In the rows, 128 means zero.
Each row is followed by its group and then its class within the group.
[ 99 138 124 116 132 143 122 132 142 120 145  78 137  87 145 157  90  92
 151 119 215 121 141 132 123 122 102 138 120 112 137 138 138 138 120 142
 142 133 133 186 116 119 103 104 145 126 190 168 114 124 105 142 116 126
 172 123 132 123 144 160 144 147 145 116  99  52 151 157 118 136 134 114
 149 181 136 139 174 136] -> R Jz
[ 53 141 132 112 120 137 138 131 113  89 139  63 124  93 139 153 102 103
 125 157 233 115 137 136 124 151 121 132 137 116 152 146 140 136  82 158
 122 122 133 163 126  95  94 119 126 158 168 194 123 106 117 132 118 116
 177 113 135 117 106 140 142 147 110 162 106   4 110 154 140 131 140 129
 138 134 139 137 147 117] -> R pc
[111 137 123 102 158 122 133 136 107 109  94  76 135 134 123 158 140 122
 121 117 193 145 136 126 117 167 153 118 145 107 146 134 122 120 132 160
 136 137 140 127 133 124 127 144 119 137 154 104 133 131 123 145 135  96
 162 129 137 130 144 166 136 157 131  90 121  40 102 132 128 135 129 127
 117 140 136 144 124 127] -> B gn
[ 97 124 125  96 150 141 140 131 114 121 129  54 119 111 139 181  93 102
 148 159 203 124 121 122 126 164 109 132 113 120 174 133 140 133 128 156
 118 136 126 169 128 123  88 108 117 122 144 144 134 123 102 129 103 123
 147 135 127 124 128 105 128 133 132 133  99  61 140 164 134 129 141 123
 112 174 137 129 166 129] -> R Jz
[104 140 116 108 140 137 145 127 116 120 150  82 134 102 173 148 103  83
 139 155 191 120 122 129 132 153  93 127 129 131 132 124 137 150 119 145
 127 132 132 160 132 104 112 137 127 148 136 179 124 131 107 125 116 126
 157 113 138 121 127 158 134 157 134 159 108  31 123 153 141 123 139 125
 135 156 148 145 162 101] -> R pc
[128 126 124  91 130 146 144 127 146 133 141  79 125  96 134 138 112 135
 136 172 181 103 110 151 122 142  98 133 127  96 128 153  76 136 124 138
 110 146 125 154 100  97 128 122 122 162 131 195 125 125 114 123 125  89
 144 122 124 120 124 145 136 140 140 188 118  97 123 141 125 131 162 115
 122 140 139 106 138 135] -> R Jz
[ 80 137 132  89 119 154 128 136 115 146 168  98 122 102 139 148 131 124
 154 153 194 117 151 121 122 137  95 126 135 121 169 117 126 145 121 103
 149 120 132 162 143  73 116 103 121 126  80 167 134 120 120 144 129 147
 167 118 139 133 108  49 145 141 125 159 126  97 169 157 105 146 133 129
 128 173 151 136 188 123] -> R pc
[150 131 142 118 127 128 139 124 105  96 125  83 125 105 124 127  89 111
 129 142 185 116 118 133 133 147 115 140 127 109 155 156 122 127 142 142
 124 131 126 156 120  96 118 132 118 132 162 137 120 143 123 126 135 112
 148 132 127 130 123 169 134 139 137  90 105  68 115 142 123 129 131 133
 125 146 125 145 137 142] -> R bt
[125 134 130 105 145 124 129 127 111 114 134 109 130 118  93 146 115 125
 128 125 151 148 160 138 106 157 159 120 130 119 129 121 140 144  88 125
 128 138 147 136 128 116 150 148 123 124  91 111 129 109 141 138 128 116
 169 119 142 123 138 176 125 153 124  66 130  84 125 132 138 131 126 125
 115 146 110 142 146 137] -> B gn
[105 134 111 120 139 140 126 133 117  98 123  88 133 120 128 157 123 149
 149 103 185 137 113 133 111 125 134 124 118 127 139 139 123 148 128 154
 124 136 133 132 150 103 123 139 114 110  99 110 123 115 125 137 124 126
 168 109 132 130 151 171 129 141 124  85 113  59 127 133 125 126 127 107
 115 158 141 157 161 116] -> B gn
[109 128 127  83 150 145 133 120 119  91 122  95 147 102 128 155 116 128
 161 108 225 133 140 142 117 158 111 130 101 115 162 134 130 147 118 170
 139 139 117 136 155 138 111 125  99 113 102  98  99 119 103 142 142 116
 173 136 171 152 150 185 130 154 123  64  86  92 152 135 138 127 171 114
 109 186 127 149 188 121] -> B dm
[109 125 140 113 153 128 144 111  91  88 107  82 144 116 143 151  95 132
 152 125 229 154 132 141 112 157 167 113 121 124 169 149 133 132 118 128
 149 139 142 141 141 108 124 148  97 121 132 105 117 131 114 125 128  88
 164 174 130 143 154 178 138 139 130 105 115  39 116 141 136 129 147  99
 125 167 119 148 147 109] -> B bf
